Here is a tiny trained network, its code and every weight. The questions are about switching its units off for an input and a target symbol, where a switched-off unit gives its printed mean instead of its output.

import numpy as np


def w(rows, s, z=0):
    codes = np.array(rows[::2]) - 128.0
    scale = np.full(codes.shape[1], s)
    scale[-1] = z or s
    return codes * scale


def f(y):
    return np.maximum(y, 0)


def softmax(a):
    e = np.exp(a - a.max(-1, keepdims=True))
    return e / e.sum(-1, keepdims=True)


def log_softmax(a):
    a = a - a.max(-1, keepdims=True)
    return a - np.log(np.exp(a).sum(-1, keepdims=True))


def net(x, mask):
    ids = ['ΞΣΨΩαβγδεζηθλμτφ'.index(c) for c in x.split()]
    T = len(ids)
    res = E[ids] + P[:T]
    q, k, v = (res @ M[0].T for M in (Q, K, V))
    z = softmax(np.where(np.tri(T) > 0, q @ k.T / 3**0.5, -1e9)) @ v
    res = res + np.where(mask[0], z, O[0][:, -1]) @ O[0][:, :-1]
    y = f(res @ A[0][:, :-1].T + A[0][:, -1])
    res = res + np.where(mask[1:17], y, B[0][:, -1]) @ B[0][:, :-1]
    return log_softmax(res[-1] @ U[:, :-1].T + U[:, -1])


Q, K, V, O, A, B = {}, {}, {}, {}, {}, {}
E = w([
[146,127,161,169],'Ξ',
[147,128,163,167],'Σ',
[149,129,156,175],'Ψ',
[130,50,144,224],'Ω',
[139,97,152,182],'α',
[148,126,169,164],'β',
[135,106,157,167],'γ',
[167,162,205,175],'δ',
[139,98,139,188],'ε',
[174,102,152,121],'ζ',
[117,223,4,77],'η',
[133,102,198,91],'θ',
[63,169,140,173],'λ',
[72,102,171,78],'μ',
[222,132,13,190],'τ',
[91,38,12,92],'φ',
],0.017)
P = w([
[105,15,158,237],'0',
[106,29,173,219],'1',
[102,40,183,191],'2',
[110,62,185,181],'3',
[118,82,188,164],'4',
[119,96,194,144],'5',
[119,114,197,127],'6',
[124,130,201,111],'7',
[127,152,206,94],'8',
[132,163,202,79],'9',
[132,188,210,68],'10',
[127,195,205,30],'11',
[135,212,215,22],'12',
[158,254,202,72],'13',
],0.0082)
Q[0] = w([
[165,124,5,118],'head 0',
[92,119,44,86],'head 0',
[157,91,191,105],'head 0',
],0.016)
K[0] = w([
[104,10,212,239],'head 0',
[127,78,126,243],'head 0',
[79,227,93,119],'head 0',
],0.012)
V[0] = w([
[44,43,125,46],'head 0',
[184,92,227,89],'head 0',
[254,76,73,95],'head 0',
],0.012)
O[0] = w([
[66,44,117,2,151],'head 0',
[145,27,212,106,247],'head 0',
[230,65,113,101,2],'head 0',
],0.0096,0.0034)
A[0] = w([
[174,178,169,165,1],'neuron 0',
[224,202,182,111,134],'neuron 1',
[184,243,106,120,127],'neuron 2',
[254,111,171,105,194],'neuron 3',
[127,200,20,106,192],'neuron 4',
[168,114,104,176,221],'neuron 5',
[72,177,40,147,165],'neuron 6',
[114,70,169,88,172],'neuron 7',
[107,135,132,196,173],'neuron 8',
[155,135,31,152,91],'neuron 9',
[110,47,178,191,92],'neuron 10',
[125,52,146,123,196],'neuron 11',
[52,89,66,51,229],'neuron 12',
[190,145,186,162,129],'neuron 13',
[153,113,100,228,189],'neuron 14',
[71,119,146,68,162],'neuron 15',
],0.0079,0.007)
B[0] = w([
[141,85,196,144,151],'neuron 0',
[101,57,101,91,196],'neuron 1',
[52,84,166,82,198],'neuron 2',
[172,39,39,160,225],'neuron 3',
[195,113,202,31,192],'neuron 4',
[183,176,69,90,191],'neuron 5',
[200,89,146,94,185],'neuron 6',
[51,115,78,138,254],'neuron 7',
[163,194,137,127,197],'neuron 8',
[113,108,198,115,147],'neuron 9',
[114,107,199,112,238],'neuron 10',
[129,172,67,53,247],'neuron 11',
[189,253,82,180,208],'neuron 12',
[132,55,100,164,200],'neuron 13',
[140,177,94,125,206],'neuron 14',
[133,193,105,172,210],'neuron 15',
],0.0057,0.01)
U = w([
[126,131,120,152,71],'Ξ',
[115,124,121,147,52],'Σ',
[201,192,125,95,254],'Ψ',
[109,124,113,145,71],'Ω',
[119,115,123,148,103],'α',
[126,120,143,136,68],'β',
[96,111,113,156,108],'γ',
[170,111,227,161,36],'δ',
[170,151,168,104,237],'ε',
[158,66,122,104,69],'ζ',
[165,150,160,74,53],'η',
[101,57,192,48,168],'θ',
[71,186,176,179,216],'λ',
[15,151,110,82,37],'μ',
[199,118,70,124,117],'τ',
[101,146,2,103,192],'φ',
],0.009,0.0041)

Each question gives the input, a string of symbols that net reads in full, and the target symbol t.
The units are the heads (3 rows each of Q, K, V and O) and the neurons (one row each of A and B). Each row of codes is followed by its name. A weight is (code - 128) times the scale printed after its matrix; where a second scale follows, it is the last column's (O, A, B and U).
mask holds one flag per unit, heads first, then neurons. A switched-off unit (its flag False) gives its mean, the last column of its rows in O or B, instead of its output. The means were averaged over made-up inputs and are rounded, as every weight is.
A unit's drop is (log p(t) with every unit on - log p(t) with that unit switched off) / (log p(t) with every unit on - log p(t) with every unit switched off).
The circuit of an input: a set's keep is (log p(t) with only the set's units on - log p(t) with every unit switched off) / (log p(t) with every unit on - log p(t) with every unit switched off). Starting from the 12 units with the biggest drops (on a tie, the unit counted first), units are removed one at a time, each time the one whose removal leaves the highest keep (on an exact tie, the one counted first), for as long as the keep stays at least 0.8.
circuit, biggest first: the units of the circuit, biggest drop first
k most important neurons: the k neurons with the biggest drops, biggest first
drop when u is switched off: that unit's drop, to one decimal
input θ θ η θ θ θ δ β, target Ψ: circuit, biggest first => (head 0; neuron 4)
input τ ζ Ξ, target τ: circuit, biggest first => (head 0; neuron 3)
input Ω δ θ Ξ θ λ ε, target λ: circuit, biggest first => (head 0; neuron 3; neuron 1)
input τ ε τ Ψ Ψ, target τ: 2 most important neurons => (neuron 3; neuron 5)
input Σ μ Ω α λ α Ξ, target λ: circuit, biggest first => (head 0; neuron 3)
input φ Σ ζ α α λ, target λ: 2 most important neurons => (neuron 3; neuron 11)
input Σ δ Ξ η Σ Ξ ζ γ, target Ψ: 2 most important neurons => (neuron 4; neuron 7)
input μ θ θ, target μ: 2 most important neurons => (neuron 7; neuron 12)
input η θ λ α, target Ψ: circuit, biggest first => (head 0; neuron 4; neuron 7)
input δ θ α Ξ θ Ψ Ξ, target θ: 2 most important neurons => (neuron 12; neuron 10)
input θ θ λ α θ δ θ θ Σ θ θ δ β, target θ: circuit, biggest first => (head 0; neuron 12)
input θ θ θ θ α η Σ λ, target Ψ: 2 most important neurons => (neuron 4; neuron 6)
input μ θ θ Ω, target θ: most important neuron => (neuron 10)
input θ λ ζ Ψ Ξ φ Σ θ θ μ, target μ: 2 most important neurons => (neuron 7; neuron 3)
input δ Σ η Ψ Ω δ θ, target Ψ: drop when head 0 is switched off => 1.3
input δ λ Ψ, target λ: drop when head 0 is switched off => 0.8
input θ β Ψ, target θ: drop when neuron 12 is switched off => 0.3
input δ μ τ γ Σ Ξ Ω β δ, target δ: most important neuron => (neuron 0)
